Below are the code and all the weights of a small trained network. Each question names an input and a target symbol and asks about switching units off, where a switched-off unit gives its printed mean instead of its output.

import numpy as np


def w(rows, s, z=0):
    codes = np.array(rows[::2]) - 128.0
    scale = np.full(codes.shape[1], s)
    scale[-1] = z or s
    return codes * scale


def f(y):
    return y / 2 * (1 + np.tanh(0.7978845608 * (y + 0.044715 * y**3)))


def softmax(a):
    e = np.exp(a - a.max(-1, keepdims=True))
    return e / e.sum(-1, keepdims=True)


def log_softmax(a):
    a = a - a.max(-1, keepdims=True)
    return a - np.log(np.exp(a).sum(-1, keepdims=True))


def net(x, mask):
    ids = ['εηθλξπψ'.index(c) for c in x.split()]
    T = len(ids)
    res = E[ids] + P[:T]
    u = 0
    for l in range(2):
        r = res
        for j in range(2):
            rows = slice(2 * j, 2 * j + 2)
            q, k, v = (r @ M[l][rows].T for M in (Q, K, V))
            z = softmax(np.where(np.tri(T) > 0, q @ k.T / 2**0.5, -1e9)) @ v
            o = O[l][rows]
            res = res + np.where(mask[u + j], z, o[:, -1]) @ o[:, :-1]
        u += 2
        y = f(res @ A[l][:, :-1].T + A[l][:, -1])
        res = res + np.where(mask[u : u + 8], y, B[l][:, -1]) @ B[l][:, :-1]
        u += 8
    return log_softmax(res[-1] @ U[:, :-1].T + U[:, -1])


Q, K, V, O, A, B = {}, {}, {}, {}, {}, {}
E = w([
[72,115,198,2],'ε',
[187,102,93,132],'η',
[104,103,163,28],'θ',
[152,102,139,62],'λ',
[59,171,220,58],'ξ',
[87,188,164,163],'π',
[130,66,60,99],'ψ',
],0.0082)
P = w([
[95,101,97,101],'0',
[164,128,193,109],'1',
[32,170,151,153],'2',
[127,84,163,158],'3',
[178,142,170,113],'4',
[62,184,122,155],'5',
[109,61,168,147],'6',
[191,163,135,120],'7',
[67,201,122,127],'8',
[93,66,169,187],'9',
[227,165,126,87],'10',
[83,208,110,99],'11',
[78,83,177,251],'12',
[190,147,134,139],'13',
],0.013)
Q[0] = w([
[94,221,9,80],'0.h0',
[96,76,171,210],'0.h0',
[36,139,68,191],'0.h1',
[142,102,18,205],'0.h1',
],0.013)
K[0] = w([
[97,5,165,175],'0.h0',
[144,159,70,82],'0.h0',
[134,206,30,83],'0.h1',
[71,131,40,133],'0.h1',
],0.014)
V[0] = w([
[114,73,247,226],'0.h0',
[214,230,248,146],'0.h0',
[181,63,186,154],'0.h1',
[201,183,155,131],'0.h1',
],0.011)
O[0] = w([
[58,180,176,233,244],'0.h0',
[143,242,202,153,104],'0.h0',
[204,113,124,207,251],'0.h1',
[162,121,2,176,73],'0.h1',
],0.0079,0.0016)
A[0] = w([
[110,71,183,155,45],'0.n0',
[245,192,136,135,79],'0.n1',
[36,212,95,30,205],'0.n2',
[150,184,85,180,60],'0.n3',
[18,155,157,135,3],'0.n4',
[95,215,119,121,118],'0.n5',
[91,70,159,186,158],'0.n6',
[85,95,163,251,206],'0.n7',
],0.011,0.0037)
B[0] = w([
[83,133,86,132,142],'0.n0',
[83,125,70,104,190],'0.n1',
[158,113,252,192,253],'0.n2',
[177,124,134,161,128],'0.n3',
[176,139,27,132,198],'0.n4',
[135,103,56,100,183],'0.n5',
[126,153,52,122,177],'0.n6',
[64,88,225,89,229],'0.n7',
],0.016,0.0054)
Q[1] = w([
[184,172,186,22],'1.h0',
[119,156,130,251],'1.h0',
[138,105,140,231],'1.h1',
[71,67,124,95],'1.h1',
],0.018)
K[1] = w([
[197,252,62,134],'1.h0',
[184,37,149,127],'1.h0',
[182,51,147,130],'1.h1',
[98,95,123,204],'1.h1',
],0.019)
V[1] = w([
[76,78,111,4],'1.h0',
[48,86,138,151],'1.h0',
[127,122,193,73],'1.h1',
[142,129,84,28],'1.h1',
],0.013)
O[1] = w([
[235,255,87,183,227],'1.h0',
[94,167,45,152,186],'1.h0',
[215,105,164,143,248],'1.h1',
[131,200,192,17,42],'1.h1',
],0.0088,0.012)
A[1] = w([
[52,169,240,176,238],'1.n0',
[185,99,21,139,132],'1.n1',
[116,113,219,82,161],'1.n2',
[105,193,129,93,136],'1.n3',
[136,147,5,141,183],'1.n4',
[65,64,60,114,144],'1.n5',
[143,56,50,122,254],'1.n6',
[174,41,111,48,39],'1.n7',
],0.014,0.005)
B[1] = w([
[4,159,158,139,189],'1.n0',
[75,155,53,64,253],'1.n1',
[195,196,98,164,141],'1.n2',
[113,15,141,79,167],'1.n3',
[154,98,155,212,230],'1.n4',
[175,117,34,230,187],'1.n5',
[169,149,200,27,235],'1.n6',
[102,110,89,46,134],'1.n7',
],0.021,0.013)
U = w([
[191,236,208,171,4],'ε',
[147,150,19,173,111],'η',
[254,125,183,146,187],'θ',
[122,15,104,110,62],'λ',
[43,146,151,97,203],'ξ',
[69,100,109,217,163],'π',
[146,190,116,51,142],'ψ',
],0.0064,0.0037)

Each question gives the input, a string of symbols that net reads in full, and the target symbol t.
The units are the heads (2 rows each of Q, K, V and O) and the neurons (one row each of A and B). Each row of codes is followed by its name. A weight is (code - 128) times the scale printed after its matrix; where a second scale follows, it is the last column's (O, A, B and U).
mask holds one flag per unit, layer by layer, with each layer's heads first. A switched-off unit (its flag False) gives its mean, the last column of its rows in O or B, instead of its output. The means were averaged over made-up inputs and are rounded, as every weight is.
A unit's drop is (log p(t) with every unit on - log p(t) with that unit switched off) / (log p(t) with every unit on - log p(t) with every unit switched off).
The circuit of an input: a set's keep is (log p(t) with only the set's units on - log p(t) with every unit switched off) / (log p(t) with every unit on - log p(t) with every unit switched off). Starting from the 12 units with the biggest drops (on a tie, the unit counted first), units are removed one at a time, each time the one whose removal leaves the highest keep (on an exact tie, the one counted first), for as long as the keep stays at least 0.8.
units of the circuit, in order: the units of the circuit, biggest drop first
unit that matters most: the unit with the biggest drop
top k neurons: the k neurons with the biggest drops, biggest first
top k neurons in layer l: the k neurons of layer l with the biggest drops, biggest first
input ψ ψ θ π η ψ, target θ: unit that matters most -> 0.n4
input π ψ ε ψ λ π ψ θ π ε λ η, target π: top 3 neurons -> [1.n5 0.n2 1.n0]
input η ξ θ ψ η θ η θ π θ π θ, target ξ: units of the circuit, in order -> [0.n2 1.n0]
input ξ ε θ ξ θ ε ξ λ ψ π π, target π: top 2 neurons -> [0.n7 0.n4]
input ξ ψ θ η θ θ θ η ξ, target λ: top 3 neurons in layer 1 -> [1.n6 1.n5 1.n7]
input ξ λ π θ θ θ θ π θ θ π π, target λ: top 2 neurons in layer 0 -> [0.n4 0.n5]
input θ ψ π, target η: units of the circuit, in order -> [0.h0 1.h0 1.n6]
input λ π ψ ξ θ π η θ η π θ θ, target ε: units of the circuit, in order -> [0.h0 1.h0]
input θ ψ θ π ε ε ξ η λ θ η θ λ, target ψ: top 3 neurons in layer 0 -> [0.n2 0.n7 0.n1]
input η η π π ψ θ ξ π ξ π η ψ ξ, target η: top 3 neurons -> [0.n2 1.n5 1.n1]
input θ θ θ λ ψ θ λ η ε θ ψ π π, target η: top 2 neurons in layer 0 -> [0.n2 0.n6]
input θ ξ θ, target η: top 2 neurons in layer 1 -> [1.n6 1.n1]
input ξ ε θ π ψ π η θ θ, target λ: top 3 neurons -> [0.n5 0.n2 0.n4]
input η θ ψ η η λ θ θ ψ ψ ψ, target ψ: units of the circuit, in order -> [0.n2 1.n6]
input η θ ψ, target ξ: units of the circuit, in order -> [0.n2 1.n0 0.h1]
input ψ θ ε ψ ε η η, target ψ: units of the circuit, in order -> [0.n2 1.n6]
input ξ θ ψ, target λ: top 2 neurons -> [0.n4 1.n6]
input η θ ψ ξ η λ ψ π, target π: units of the circuit, in order -> [1.n6]
input ψ θ ψ η ξ η η ψ ξ η ψ θ, target θ: units of the circuit, in order -> [0.h0 1.h0 1.n3 1.n4]
input η ψ η ε π θ ξ ξ η, target ξ: top neuron -> [0.n7]
input η ξ ε ξ, target ξ: top 2 neurons in layer 1 -> [1.n4 1.n0]
input π ε λ ε θ η ξ π θ ε π ξ, target π: top 3 neurons in layer 1 -> [1.n5 1.n0 1.n1]
input η ψ θ η, target η: units of the circuit, in order -> [1.n5 0.n2 1.h0]
input ψ θ π θ ε, target ε: units of the circuit, in order -> [1.n2 1.h1 0.h0]
input λ ψ π η θ λ η η ψ, target ε: units of the circuit, in order -> [0.n2 0.h0 1.h0]
input ξ π θ θ ε ξ θ θ θ λ ψ θ, target λ: top 3 neurons in layer 0 -> [0.n2 0.n5 0.n4]
